Below are the code and all the weights of a small trained network. Each question names an input and a class and asks about switching units off, where a switched-off unit gives its printed mean instead of its output.

import numpy as np


def w(rows, s, z=0):
    codes = np.array(rows[::2]) - 128.0
    scale = np.full(codes.shape[1], s)
    scale[-1] = z or s
    return codes * scale


def norm(h):
    return h / np.sqrt((h * h).mean(-1, keepdims=True) + 1e-5)


def f(y):
    return y / 2 * (1 + np.tanh(0.7978845608 * (y + 0.044715 * y**3)))


def log_softmax(a):
    a = a - a.max(-1, keepdims=True)
    return a - np.log(np.exp(a).sum(-1, keepdims=True))


def net(x, mask):
    res = np.array(x, float).reshape(1, 2) / 4 @ E
    u = 0
    for l in range(4):
        y = f(norm(res) @ A[l][:, :-1].T + A[l][:, -1])
        res = res + np.where(mask[u : u + 3], y, B[l][:, -1]) @ B[l][:, :-1]
        u += 3
    return log_softmax(norm(res)[-1] @ U[:, :-1].T + U[:, -1])


A, B = {}, {}
E = w([
[181,30,88,141,9,211,191,164,204,185],'x0',
[156,214,110,254,100,175,160,157,26,187],'x1',
],0.0059)
A[0] = w([
[112,76,156,63,127,127,83,67,226,67,237],'L0N0',
[157,185,83,182,102,184,146,149,52,151,227],'L0N1',
[109,204,149,179,244,76,75,90,95,4,253],'L0N2',
],0.0032,0.00072)
B[0] = w([
[231,245,148,164,79,109,253,142,103,183,220],'L0N0',
[236,163,101,10,69,61,225,142,183,75,190],'L0N1',
[128,43,39,181,2,108,120,190,175,211,252],'L0N2',
],0.0036,0.0044)
A[1] = w([
[102,125,201,75,156,159,120,75,173,167,95],'L1N0',
[162,116,43,134,19,87,169,190,187,160,169],'L1N1',
[122,41,110,16,188,143,120,127,187,2,5],'L1N2',
],0.0043,0.0021)
B[1] = w([
[219,169,86,111,167,137,181,118,76,153,130],'L1N0',
[136,120,219,116,198,104,82,86,73,160,253],'L1N1',
[202,255,127,101,70,150,207,160,144,73,159],'L1N2',
],0.0057,0.0075)
A[2] = w([
[130,3,117,154,45,195,143,121,199,155,2],'L2N0',
[160,95,147,131,143,179,177,96,147,162,137],'L2N1',
[16,185,58,144,193,83,76,120,112,34,72],'L2N2',
],0.0067,0.0016)
B[2] = w([
[108,123,2,75,170,50,3,225,147,177,247],'L2N0',
[45,121,70,147,170,92,90,186,67,102,240],'L2N1',
[130,3,29,78,136,140,48,249,143,225,252],'L2N2',
],0.0051,0.004)
A[3] = w([
[124,111,156,49,115,128,170,77,254,62,68],'L3N0',
[133,237,88,225,82,222,190,125,70,133,6],'L3N1',
[123,91,215,107,198,97,89,48,76,118,232],'L3N2',
],0.0057,0.0011)
B[3] = w([
[254,197,94,161,108,86,244,123,22,119,229],'L3N0',
[201,153,122,40,133,95,205,88,156,65,210],'L3N1',
[71,172,140,169,178,136,101,102,109,91,254],'L3N2',
],0.0082,0.003)
U = w([
[137,67,50,106,124,99,53,209,127,202,222],'0',
[246,191,115,101,107,103,233,125,96,93,184],'1',
[48,155,204,174,191,124,78,87,89,112,171],'2',
[98,100,140,148,70,182,153,88,187,114,3],'3',
[111,98,168,138,61,181,137,113,182,79,13],'4',
[113,83,156,144,88,188,151,109,187,72,9],'5',
[90,102,151,134,82,195,164,110,202,87,10],'6',
[90,110,155,147,73,187,156,114,187,122,2],'7',
],0.011,0.0036)

Each question gives the input, the list of numbers given to net, and the class t.
The units are the neurons (one row each of A and B). Each row of codes is followed by its name. A weight is (code - 128) times the scale printed after its matrix; where a second scale follows, it is the last column's (A, B and U).
mask holds one flag per neuron, layer by layer. A switched-off neuron (its flag False) gives its mean, the last column of its row in B, instead of its output. The means were averaged over made-up inputs and are rounded, as every weight is.
A unit's drop is (log p(t) with every unit on - log p(t) with that unit switched off) / (log p(t) with every unit on - log p(t) with every unit switched off).
The circuit of an input: a set's keep is (log p(t) with only the set's units on - log p(t) with every unit switched off) / (log p(t) with every unit on - log p(t) with every unit switched off). Starting from all 12 units, units are removed one at a time, each time the one whose removal leaves the highest keep (on an exact tie, the one counted first), for as long as the keep stays at least 0.8.
units of the circuit, in order: the units of the circuit, biggest drop first
most important unit: the unit with the biggest drop
top k neurons: the k neurons with the biggest drops, biggest first
top k neurons in layer l: the k neurons of layer l with the biggest drops, biggest first
drop when u is switched off: that unit's drop, to one decimal
input [-1,1], class 2: most important unit : L1N1
input [-8,8], class 0: units of the circuit, in order : (L2N2; L0N0; L1N1)
input [-7,-7], class 0: top 4 neurons : (L2N2; L0N1; L0N2; L1N1)
input [0,-3], class 2: top 2 neurons in layer 0 : (L0N0; L0N1)
input [3,-3], class 2: units of the circuit, in order : (L1N1; L2N2; L0N1; L3N2)
input [3,0], class 2: units of the circuit, in order : (L1N1; L0N2; L2N2; L3N2)
input [5,-6], class 1: top 3 neurons : (L0N2; L1N2; L2N2)
input [3,-1], class 2: units of the circuit, in order : (L1N1; L2N2; L3N2)
input [-8,-7], class 0: top 2 neurons in layer 0 : (L0N1; L0N2)
input [-7,-5], class 0: top 2 neurons : (L2N2; L1N1)
input [-2,3], class 2: top 2 neurons : (L1N1; L0N1)
input [-1,0], class 2: top 2 neurons : (L1N1; L2N2)
input [-6,5], class 0: top 3 neurons : (L2N2; L0N0; L1N1)
input [-8,-5], class 0: units of the circuit, in order : (L2N2)
input [-5,4], class 0: top 2 neurons : (L0N0; L2N2)
input [-1,3], class 2: top 4 neurons : (L0N1; L1N1; L0N0; L1N2)
input [3,-4], class 1: top 2 neurons : (L0N2; L1N2)
input [-4,-5], class 1: drop when L1N2 is switched off : 1.0
